Below is a small trained network, with its code and all its weights. Each question gives an input and a target symbol and asks what happens when units are switched off, that is, made to give their printed mean instead of their output.

import numpy as np


def w(rows, s, z=0):
    codes = np.array(rows[::2]) - 128.0
    scale = np.full(codes.shape[1], s)
    scale[-1] = z or s
    return codes * scale


def norm(h):
    return h / np.sqrt((h * h).mean(-1, keepdims=True) + 1e-5)


def f(y):
    return np.maximum(y, 0)


def softmax(a):
    e = np.exp(a - a.max(-1, keepdims=True))
    return e / e.sum(-1, keepdims=True)


def log_softmax(a):
    a = a - a.max(-1, keepdims=True)
    return a - np.log(np.exp(a).sum(-1, keepdims=True))


def net(x, mask):
    ids = ['ΛΣΦΩαβγδεζθπτψ'.index(c) for c in x.split()]
    T = len(ids)
    res = E[ids] + P[:T]
    u = 0
    for l in range(2):
        r = norm(res)
        for j in range(3):
            rows = slice(4 * j, 4 * j + 4)
            q, k, v = (r @ M[l][rows].T for M in (Q, K, V))
            z = softmax(np.where(np.tri(T) > 0, q @ k.T / 4**0.5, -1e9)) @ v
            o = O[l][rows]
            res = res + np.where(mask[u + j], z, o[:, -1]) @ o[:, :-1]
        u += 3
        y = f(norm(res) @ A[l][:, :-1].T + A[l][:, -1])
        res = res + np.where(mask[u : u + 4], y, B[l][:, -1]) @ B[l][:, :-1]
        u += 4
    return log_softmax(norm(res)[-1] @ U[:, :-1].T + U[:, -1])


Q, K, V, O, A, B = {}, {}, {}, {}, {}, {}
E = w([
[81,189,176,151,129],'Λ',
[131,69,139,134,75],'Σ',
[130,187,156,164,100],'Φ',
[17,204,135,64,214],'Ω',
[210,71,130,167,213],'α',
[122,158,151,140,193],'β',
[155,151,145,123,202],'γ',
[138,132,162,119,85],'δ',
[160,142,126,72,155],'ε',
[62,131,154,37,123],'ζ',
[227,220,134,11,129],'θ',
[124,107,112,146,143],'π',
[153,126,165,125,146],'τ',
[131,186,78,108,86],'ψ',
],0.013)
P = w([
[237,210,3,78,155],'0',
[181,193,37,90,158],'1',
[154,187,62,87,158],'2',
[139,193,82,109,132],'3',
[102,200,106,136,118],'4',
[86,207,112,155,125],'5',
[60,211,106,188,125],'6',
],0.0025)
Q[0] = w([
[114,124,77,171,154],'L0H1',
[114,84,59,99,105],'L0H1',
[182,37,137,71,126],'L0H1',
[131,134,128,218,99],'L0H1',
[215,142,113,120,228],'L0H2',
[104,177,202,180,172],'L0H2',
[130,151,153,2,166],'L0H2',
[171,197,205,170,151],'L0H2',
[151,72,89,142,133],'L0H3',
[111,90,136,45,129],'L0H3',
[193,154,136,47,112],'L0H3',
[111,166,108,175,177],'L0H3',
],0.0099)
K[0] = w([
[132,123,76,157,124],'L0H1',
[159,162,82,49,115],'L0H1',
[209,136,168,61,150],'L0H1',
[150,128,114,177,70],'L0H1',
[240,145,97,118,167],'L0H2',
[108,105,254,175,207],'L0H2',
[152,117,145,7,128],'L0H2',
[184,172,240,172,173],'L0H2',
[167,90,125,119,183],'L0H3',
[183,129,139,94,130],'L0H3',
[152,178,107,77,110],'L0H3',
[102,110,98,232,116],'L0H3',
],0.0087)
V[0] = w([
[154,136,179,65,138],'L0H1',
[121,205,206,95,101],'L0H1',
[138,131,202,3,119],'L0H1',
[221,152,131,155,42],'L0H1',
[99,150,31,171,97],'L0H2',
[84,157,71,112,131],'L0H2',
[126,122,46,91,111],'L0H2',
[119,109,91,201,218],'L0H2',
[131,116,142,206,52],'L0H3',
[188,153,83,71,160],'L0H3',
[185,92,255,120,190],'L0H3',
[170,159,172,116,110],'L0H3',
],0.0058)
O[0] = w([
[83,154,81,173,121,181],'L0H1',
[138,146,99,119,195,249],'L0H1',
[68,168,127,184,154,176],'L0H1',
[63,158,135,146,180,154],'L0H1',
[2,42,111,150,195,82],'L0H2',
[75,71,121,124,157,147],'L0H2',
[15,12,65,131,171,114],'L0H2',
[84,178,16,117,142,116],'L0H2',
[143,142,136,170,123,47],'L0H3',
[48,111,162,113,124,251],'L0H3',
[127,209,175,224,107,99],'L0H3',
[168,192,126,115,59,199],'L0H3',
],0.0033,0.0029)
A[0] = w([
[120,2,169,220,71,3],'L0N1',
[124,116,183,125,194,150],'L0N2',
[63,92,141,120,139,164],'L0N3',
[169,127,81,198,102,133],'L0N4',
],0.009,0.0015)
B[0] = w([
[235,190,2,155,163,218],'L0N1',
[170,72,115,138,80,251],'L0N2',
[173,173,166,95,216,244],'L0N3',
[5,118,208,105,176,200],'L0N4',
],0.0074,0.002)
Q[1] = w([
[26,114,176,121,141],'L1H1',
[65,77,74,49,67],'L1H1',
[96,204,158,125,175],'L1H1',
[120,189,162,121,139],'L1H1',
[177,233,154,153,118],'L1H2',
[172,2,129,246,89],'L1H2',
[100,163,128,5,111],'L1H2',
[139,215,97,73,144],'L1H2',
[103,25,138,45,78],'L1H3',
[46,60,130,232,85],'L1H3',
[83,131,77,80,99],'L1H3',
[180,191,161,99,187],'L1H3',
],0.0077)
K[1] = w([
[39,112,165,102,84],'L1H1',
[103,73,179,147,108],'L1H1',
[72,158,88,93,119],'L1H1',
[127,160,116,101,120],'L1H1',
[114,180,105,137,29],'L1H2',
[153,80,122,241,199],'L1H2',
[116,180,155,2,107],'L1H2',
[121,161,65,57,78],'L1H2',
[99,87,93,182,161],'L1H3',
[57,172,139,206,152],'L1H3',
[102,97,77,70,146],'L1H3',
[190,161,136,48,106],'L1H3',
],0.0086)
V[1] = w([
[108,143,62,122,105],'L1H1',
[32,130,167,84,129],'L1H1',
[185,170,132,167,52],'L1H1',
[96,162,21,101,50],'L1H1',
[53,229,3,195,73],'L1H2',
[196,75,159,198,85],'L1H2',
[82,73,249,116,173],'L1H2',
[77,235,107,51,74],'L1H2',
[15,118,65,112,179],'L1H3',
[97,150,148,115,39],'L1H3',
[19,145,59,226,112],'L1H3',
[66,184,77,131,45],'L1H3',
],0.0039)
O[1] = w([
[46,175,102,107,117,139],'L1H1',
[139,156,160,91,84,128],'L1H1',
[138,53,158,97,141,111],'L1H1',
[79,130,96,74,114,138],'L1H1',
[148,136,50,96,35,154],'L1H2',
[148,153,132,89,204,18],'L1H2',
[164,151,171,194,137,89],'L1H2',
[25,82,105,218,105,255],'L1H2',
[105,140,211,184,77,118],'L1H3',
[2,114,125,32,116,101],'L1H3',
[109,252,233,92,88,37],'L1H3',
[34,154,156,65,169,121],'L1H3',
],0.0035,0.0039)
A[1] = w([
[56,72,206,31,44,166],'L1N1',
[64,224,103,94,14,193],'L1N2',
[65,97,207,207,69,205],'L1N3',
[193,146,4,103,119,248],'L1N4',
],0.0043,0.0015)
B[1] = w([
[177,104,198,255,42,171],'L1N1',
[201,18,141,84,136,254],'L1N2',
[121,41,37,120,201,173],'L1N3',
[17,82,192,110,9,247],'L1N4',
],0.0048,0.0043)
U = w([
[169,159,123,7,119,206],'Λ',
[196,88,158,112,233,214],'Σ',
[77,115,248,105,144,202],'Φ',
[105,128,156,153,104,24],'Ω',
[112,147,136,129,108,142],'α',
[70,227,76,150,89,69],'β',
[183,150,19,160,116,253],'γ',
[48,188,115,72,218,194],'δ',
[98,104,97,195,143,55],'ε',
[111,132,133,201,167,151],'ζ',
[72,48,54,133,217,78],'θ',
[199,6,147,155,103,47],'π',
[217,212,180,138,102,149],'τ',
[66,59,90,79,19,41],'ψ',
],0.016,0.0028)

Each question gives the input, a string of symbols that net reads in full, and the target symbol t.
The units are the heads (4 rows each of Q, K, V and O) and the neurons (one row each of A and B). Each row of codes is followed by its name. A weight is (code - 128) times the scale printed after its matrix; where a second scale follows, it is the last column's (O, A, B and U).
mask holds one flag per unit, layer by layer, with each layer's heads first. A switched-off unit (its flag False) gives its mean, the last column of its rows in O or B, instead of its output. The means were averaged over made-up inputs and are rounded, as every weight is.
A unit's drop is (log p(t) with every unit on - log p(t) with that unit switched off) / (log p(t) with every unit on - log p(t) with every unit switched off).
The circuit of an input: a set's keep is (log p(t) with only the set's units on - log p(t) with every unit switched off) / (log p(t) with every unit on - log p(t) with every unit switched off). Starting from the 12 units with the biggest drops (on a tie, the unit counted first), units are removed one at a time, each time the one whose removal leaves the highest keep (on an exact tie, the one counted first), for as long as the keep stays at least 0.8.
circuit, biggest first: the units of the circuit, biggest drop first
most important unit: the unit with the biggest drop
k most important neurons: the k neurons with the biggest drops, biggest first
top k neurons in layer l: the k neurons of layer l with the biggest drops, biggest first
which heads matter: for each layer, one digit per head in row order, 1 if its drop is at least 0.15 and else 0, layers parted by /
input π ζ ζ ψ Λ, target ψ: circuit, biggest first	[L1H2; L1N2; L0H1]
input θ π ζ β, target π: most important unit	L0N2
input ζ γ β, target ζ: which heads matter	010 / 010
input β α Ω β δ β, target δ: 2 most important neurons	[L0N1; L1N1]
input β β β ζ θ δ, target π: which heads matter	000 / 000
input Φ θ Λ, target θ: which heads matter	000 / 000
input ζ δ τ τ Φ Λ, target τ: which heads matter	010 / 000
input Φ α ζ θ γ, target θ: circuit, biggest first	[L1H3; L0H2; L1N4]
input Σ ζ β Ω π ζ Φ, target π: circuit, biggest first	[L0H1; L1N2]
input Φ ζ Σ β δ Φ Λ, target δ: circuit, biggest first	[L1H3; L1N4]
input ε Σ Φ Λ Φ Λ Φ, target Φ: 3 most important neurons	[L0N4; L0N1; L1N2]
input Φ Φ β β, target β: top 2 neurons in layer 0	[L0N3; L0N2]
input Φ β Σ Ω ζ ψ Φ, target ψ: 3 most important neurons	[L1N2; L0N3; L1N3]
input π Φ τ Φ Λ, target τ: top neuron in layer 1	[L1N4]
input δ ε τ ζ Φ, target τ: top 2 neurons in layer 1	[L1N4; L1N2]
input Φ Φ Λ, target Φ: 4 most important neurons	[L0N1; L1N2; L0N3; L1N4]
input Λ β ζ ζ Λ, target ζ: top 3 neurons in layer 1	[L1N4; L1N3; L1N2]
input δ τ ψ τ, target ψ: which heads matter	010 / 011
input ψ α τ, target ψ: which heads matter	010 / 001
input π ζ Λ γ β π γ, target π: circuit, biggest first	[L0N2]
input Φ Σ γ Λ, target γ: which heads matter	111 / 010
input γ Σ ψ γ ε ψ β, target ψ: which heads matter	010 / 010
input Λ Λ δ δ Φ, target δ: 2 most important neurons	[L0N4; L1N4]
input Λ π β Φ, target π: top 3 neurons in layer 1	[L1N2; L1N4; L1N3]
input Λ ζ Φ, target ζ: top 3 neurons in layer 0	[L0N4; L0N2; L0N1]
